Each row is followed by its class.
[  49 -221 -143  110 -163 -242  139  -41  -32   27 -199   -4 -274   34
 -365  -17  -21 -482 -569  -85  376 -200   -6  229    1 -207  -60  536
  -22    8  128  180   75] : z_233
[-180   15   82  -54   81  151  299 -198   32  239  187  -70 -225   -1
 -292  302 -142  168  203  -53 -148  128  -48 -167   92 -108   67  669
 -352   10   11  -88  -22] : z_702
[-380    1   38    1 -125 -284   44  203 -230   52   90 -170  -89  198
   31  517  -64 -188 -160 -590 -732 -506  276  237  127  -65  110  262
 -341   81  259   48 -310] : z_144
[  41 -140 -257   52 -254  -67  658 -270 -249   61  215 -230  147 -254
 -519 -119 -559  -95  -58 -286   88  141  183  242  -39  184  325 -222
   91 -254  140  230 -332] : z_650
[ -31 -221 -228 -494  116  299  120    6  127 -219   13  -24   17  -56
 -442  411   18  269  242 -688 -397 -162  -92  608 -110  213  -35  293
  150  461  381 -152 -148] : z_650
[ 119 -105 -113   57  -80  226  516 -353 -150   86  236  -44    6 -390
 -204 -261   74  299  358 -418  152  165  454   90 -189  175   16 -101
  -51 -169 -408   11  -22] : z_650
[  28  743  367 -275  172  112 -314  202 -287  151 -172  191  -48   39
  127  371 -362  -90   90  -16 -117 -207  164 -185 -157 -207 -348  434
 -447  -98  100  -16   38] : z_390
[ -51  -95  202  598   80  201 -182 -228    9  202   89  163  -23 -175
 -177  -10   78  -59 -752  -29  330   11  239   70  -71  363    1  314
  166    4 -222 -140  169] : z_365
[ 135   71  -10  -95 -109   48  237    7 -149 -117  160 -111  138   81
 -117  -50 -432 -147   56   13   70   39  262   71   46 -120  -85    8
  291   93  -78  208 -175] : z_233
[ 279  -74 -351  231 -104  -28  279 -239   20 -254  -67 -398  -86 -226
 -142 -237  -76 -173  -33 -232   30  -94  157  446   52  230   97  107
  173   34  255  203 -497] : z_824
[-266 -278  -85 -359 -238   94  -15  249 -179 -477  343  284  343   18
   27   27 -258  208  340 -298   46  492  228  -58  140  105 -159 -461
  474  -78 -399  260  529] : z_233
[ -47  114   91   28  -63  213  123   96  -77 -105  348   84  114  -54
  -38  230   99  -39  259 -369    3 -115   85  229  164   80  104 -107
   81 -240   58  120 -136] : z_365
[-101 -368  197   56  -66  102   -1  -24   82   29  132   51  120  -36
  218  -17   -8  242 -231  226 -163   33   34 -262  -51  184  -36 -387
  -23  -86 -251 -167  219] : z_792
[ 303   31 -100   49 -228  -81  496 -204 -473 -147  -57  -99   49 -250
 -389 -116   88  -40 -104 -436  478  237  556  459 -303 -265 -512  601
  199   -7 -163  112   49] : z_144
[-482 -387    8  114 -125  132  451  -20  333   76   87  153  435  261
 -596  131  -83  425   14 -599   73 -117   27  377 -463  196  463  126
  164   28  207 -266    4] : z_293
[-191 -198   10 -307 -292   49  262 -251 -186    2    2  -46  -51   77
  -77  172 -326 -210   13  218  140  177  198 -160  -11 -277  -74  443
  227  141 -202   -2   46] : z_824
[ 191  354   25 -454  -77  -95 -214  412 -146 -660  159  311  -20  197
   24 -141  117 -216  575    6  440  171  197 -177  -64 -539 -528 -224
   91 -298 -242  148  427] : z_792
[ -87  108  168  367   23  139  -73  -90  -43  202   68 -121    9  169
 -153  212 -258 -140 -126  -57  -33 -360   64  174 -108 -195  -44  627
 -177  -44 -187   10 -141] : z_365
[  19  -71  -54   -1  139   93  -50 -251  -73   42  -26 -478 -210  145
   15  396  -43 -539  174  -32 -267 -251 -191  -90  140 -299  177  412
 -266  278  104   44 -518] : z_144
[-312 -160 -269   86 -213   16  302  -31  118   -8  184  -83   71  -52
 -133  116 -223  175  107 -327 -230  -21  -20  151   94   86  362 -455
 -141 -131  211  114  144] : z_529
[  -5  145  -76 -455  -64 -241  618  155 -316 -380 -155  302  204 -121
  129 -413   94  243  506 -121  149  522  487  272 -146  135 -226   80
  221 -409   59   88  361] : z_702
[ -21  117   40 -462 -206 -380  146  229 -329 -157 -117  100   74  152
  300  -10 -148  -76  212 -185 -334  -15  432  171  -62 -625 -203   54
  -82 -205  104   78   63] : z_650
[-110    5  -85  -78  348  -19 -601   41   29 -252 -205  -50 -152   91
  102  206  260 -309  132 -238  -25 -110   47  118  -49   25  148  249
  425  229  -63 -116  -30] : z_365
[-423 -197  362  240  -36  305   17  109 -173    5  410  233   87  -37
   76  185   71  -73 -177  -14 -115 -191  175 -302   32  446  -26 -449
 -260 -186 -346    1  226] : z_529
[  55   -1 -204  139   23 -403  276 -103   52  177 -348  -20 -416 -201
 -218 -176   38 -108 -482  321  303  149 -197   -8   -6  306   36   20
 -145  -97  213  153  248] : z_529
[  87   24  -80 -525  155  -70 -454  366 -175 -399 -180  132  -63  -34
  268  -16  436 -253  417  126 -211  -80 -181   15  125 -148 -432 -472
 -247  145 -172   78  496] : z_365
[  53  423   68    4   71 -205   83 -183 -190  144 -103 -122 -376 -136
 -229  -95   93 -527 -360  653  450  137   15  -21  142   55  -10  256
    9  147  292  142 -112] : z_390
[-233 -122  191  567 -268 -228  668 -211 -152  312  -19 -130  108  -36
 -167  193 -179  102 -609 -465 -144   -8  381  334 -137  -61  178  556
 -283 -305  277   61 -159] : z_824
[ 303  334 -200  -42  -71 -300   67    0 -139   22   33 -125  -29  158
 -284 -381 -430 -104    1 -132  388  208  439  199  -96 -446    8   96
  232 -106  -49  236  -16] : z_390
[ -63 -156  414    8 -116   53   95   64 -205   -1 -276  131  -13   58
  210 -130  302  -58 -350  228  -60  -93  428  -56 -316 -127 -388  235
 -205   27 -200 -117  328] : z_453
[-116  132 -239 -380 -347 -103 -124   32  -22   26   45   45  168   87
   10  -79 -283  -29  206  -16 -217 -285  115  -96  -18 -138  177 -390
  -27   62  -46 -108   54] : z_650
[ 222 -175 -111  115  109   42    7 -183  147   26  -57 -369 -124 -154
   21   -9  300  -98 -177  149  -41 -134 -191  183  185   48  -68  134
 -198  459  231   31 -106] : z_233
[-147   22   67  277 -127  -39 -287 -122  -48  207  489  208  -13   59
 -111 -407 -240 -301 -373  519  452   -1  370 -262   71   36  351 -572
  442 -114 -439  -28   24] : z_650
[ -11  190  144 -355   14  -51   91  -49 -227    7   36  -33   50    4
  108  150 -172  -80  300   64 -212 -176  229  236  -72 -402 -169  618
 -174  151  236   38 -269] : z_702
[ 260  420   78   68   80  -24  -55  117   68 -267 -414   39 -122  172
 -123  163   -7  108  -21    6  140  191 -222 -181 -343 -286 -602  389
    2  -71  -26  -28   86] : z_702
[ 142   13   39  298  -85 -296  220 -128 -262   18  -24   16  -74  -34
  -33 -119 -262 -259 -298 -215  172  157  405   42 -108 -357 -147  319
 -189 -391 -181  226    6] : z_453
[ -15   -8   27  500  -46 -442  142 -234  -73  442 -230 -133 -208  -18
 -166 -191 -305 -127 -899  245  282   47  230  147 -182  150  129  379
  -98 -108  155   88 -115] : z_390
[-114  -43  -65 -608 -172  390   29  -54  246   58  570  238  169  -88
 -265  -59 -322  285  630  142   68  -94  -46 -137   59  367  356 -593
   16  126  -49  -16  -22] : z_293
[ -85 -342 -222 -143  -98  359  533  -57   85 -212   58  202   41 -336
 -296   85  156  369  260 -268   31  388 -233   82   88  765   56 -315
   -6  -12   31  117  431] : z_650
[ 214  458 -219 -161  -18 -272  -86  -87 -170 -106   61 -170 -131  -57
  122  123 -115  -23  191   24   15  486 -185 -324  308  -98 -276  -45
   82  -67  -31  144 -183] : z_792
[ -60  214   41 -419   75  -79 -337  276 -154 -352  121    0    6  153
  394  289 -171 -107  642   29 -294  255 -130 -554  327 -130 -249 -242
 -112  -74 -225   92  -72] : z_144
[ -40 -110 -240  -52 -178 -307  507  -47   21  -32  301   13  104   46
 -148 -329  -24  203  189 -148   98  127  310  111   88  200  149   96
  -51  144  236   24 -312] : z_390
[  28  261   33 -563   98   85 -282  211 -176 -319   -1    6   55   29
  244  -25 -228 -245  503  216 -193 -109  195   58  101 -292 -131  -44
  223   41   72   -9 -151] : z_233
[ 116 -290   74  162  215  294  347 -303   61  188  -81 -214 -209 -387
  422  -35  346  109   76  510 -200  -58 -634 -385   92  391 -243 -335
 -753  -96  -34   38 -193] : z_453
[-369   -2  -62 -187 -139 -238 -391  325   93 -342  321  187  138  443
  105   41 -193   73  221  -86   79  255  121  -83  216 -408   62  -79
  663 -118 -262   85  315] : z_702
[-171 -105  110 -475 -225 -139 -113   -9 -195  139 -206 -147  183   79
  143   32 -179  -32 -163   61 -562 -319  331  211 -240 -136  188   56
 -190  237  301 -131  -53] : z_390
[-208 -497   77   19 -136   26 -308  303  220    5    0  366  255  148
  357 -247  -47  188 -243  287  -23 -123   18  -65  139  172   83 -432
  408  154 -305    8  407] : z_453
[-323 -171   40  -17  153  195  -43  -75  -25  -61  186   85   95    1
  151  166  156  144  445  -70 -149  315   -5 -370  124  190  148 -166
   62  100 -387 -131  138] : z_824
[-229  -79  -26  193 -249  -88  472 -257   77  168  188   27  -32  -75
 -431 -152 -202   89 -410  -78  190  -10  387  -29 -180  330  225    6
  148  248  121   15 -200] : z_529
[-202  -22   98 -411 -287 -299  505   26 -248 -179  -47  -38  377  -26
    4 -219 -173  247  -40 -380 -128  267  763  700 -256  -20 -100   44
  110 -151  379   70  103] : z_293
[ -25 -123 -249   59 -108 -141  542 -168  -83   -7   21 -179   -5 -175
 -254  151  -39  -87  -91 -642 -221   -5  -14  390   80 -117   62   98
 -541 -233  415  116  -50] : z_365
[ -78  270   59  149   33 -120  301  -78 -274 -181  200  -56   90 -104
 -297  301 -128  143  -23 -822 -164  198  450  455 -133 -313 -147  642
 -135 -373  196  -31    7] : z_650
[-120  455  251 -132  144  -86 -129  234 -275  -72 -321 -140  -82  143
  -41  419   71 -197  119  -62 -488 -305  -18   -5 -264 -211 -162  237
 -397  -52  237 -103  -95] : z_293
[-156 -205 -195 -565 -275   76   83  376 -150 -533  -62   -5  335  172
   -9  299  160   50  608 -488 -266 -143 -194  209 -106 -426 -473 -374
  -57  161  -25   68  221] : z_233
[ -65 -205 -294  -42 -117  207  -22  205  374  131    8   99  129   34
 -372    7  122  317 -290 -247   14 -465 -168  397 -136  755  518 -723
  458  301  286 -108  210] : z_233
[ -44   71 -116 -504    8  -64   42   96  -48  -62 -247 -223  195  176
   98  437 -488  105  364 -553 -600  -87  -12  386  -79 -378    0  320
 -459   31  524   30 -122] : z_390
[-273  262  181 -270 -208 -152  261  -91  -87  444  345  -27  135  276
 -486   70 -274 -111  -91 -143   26 -310  739  364 -155 -391  456  307
  161  230  214 -228 -211] : z_702
[ 255   -4  108  113  204  266  -58  -92   23  152 -256 -171 -206 -263
  125   90  -93  -70  -38  281 -108 -325 -231  -10   18    9  -87  333
 -171   -9  -18   66  -83] : z_702
[-269   36  477   64   66  157   76  128 -126   68   85  258   18  182
  -20  405  -32 -156  -26   34    7  -53  110 -243  -66 -230  -78  307
 -285 -219 -281  -45  352] : z_390
[ 114  152    6  159 -202   99   60 -253  -33  209  295  193 -303   74
 -244 -289   92 -164 -110  556  575  196  -67 -339   50 -202 -239  161
  -96 -131 -405   14    2] : z_144
[-185   93  213  102 -229 -157  247    1 -226  -23  208   69  279  156
  -37  -75 -449 -213 -229   -8   32  163  514  162    6 -128  318   27
  282 -321  112  173 -123] : z_390
[  33   97   96 -221   66  161 -423  410  -75 -254   10    9  188  235
  -66  376  -91  -54  -68 -513 -347 -467  101  241 -267 -108  -58 -408
   26  -17   85  -78  223] : z_144
[-224  179 -117 -360 -149 -353  232   59 -241  -49  263   61  -88  -42
  216   48  122   11  335 -145 -181  343  177 -222  344  -57  -66 -267
 -378 -287   47   49  126] : z_453
[-180  -98   80   82 -137   23  507 -389   31  437  -51 -141   17 -247
 -284  182 -167   69 -568   31 -210 -226   45  229 -202  550  357 -126
    2  139  268  -50 -274] : z_293
[ -64 -145  -72  -12 -310  -95  533  -90 -116   26  119  -62 -271 -126
 -272 -154   36 -190 -301  -62 -136 -257  335  235   37   63  174  120
 -109  -75  284  155 -168] : z_453
[  12  -17 -554 -182 -167 -553  302 -320 -256  -85   12 -364 -314 -198
 -179  -92  101 -500  -20 -158  -20  145  135  217  275  -84  204  -56
    7   -1  125  179 -169] : z_144
[ 117  -75 -366 -518  174  123  -24  233   98 -564  -73  -93  103 -109
  100   43  331  213  845 -542 -334  -38 -333  395  115   -7 -200 -180
 -104  123  304  106   13] : z_792
[-178  586  361  -41 -530   40  487 -178 -241  322  256  162  -16   19
 -619   12 -495 -358 -581  521  552  -54  540 -203 -307  160  307 -290
  220 -187  142   73  -30] : z_390
[-277 -403   -3   75 -105  -37 -122  -64   82  -43  293  227   29  168
  210   -8  193  -33  212  124  165   64    6 -324  115 -264  -97   63
  -97  128 -494  -31  217] : z_702
[ -30 -542  152  287 -210  -56  556 -138 -191  299   30   59    3  -24
 -246  -27  491  -54 -331 -199  192 -178  139  271 -241 -138 -216  291
 -535   -6 -219   24  155] : z_453
[  48  198  -26   32  -51 -345 -414   -5   59  162   96  178 -332  132
 -286 -323   10 -365 -586  295  652    2  333   13  -38 -136  112  -96
  267   46  -39    0  196] : z_824
[ -96  -76  103 -657  -95  -76 -103  400 -180 -235  122   38  407  513
 -223  323 -491 -227  346 -605 -183 -168  369  434 -276 -511  206 -224
   35  -63  215   89  141] : z_650
[-485 -415  110  136   83  406   30    6  191   81  358  224   46    0
  -27  273  332  134  274  -99 -159 -105 -290 -132  313  218  274  -47
  -87  138 -313  -46  260] : z_824
[   4 -273 -271  337   68  183  216 -311  186  260  -69 -126 -171 -332
 -105  -95  329  133 -298 -117  363  -95 -247  313   65  720  233   73
  128   68   58  101   62] : z_453
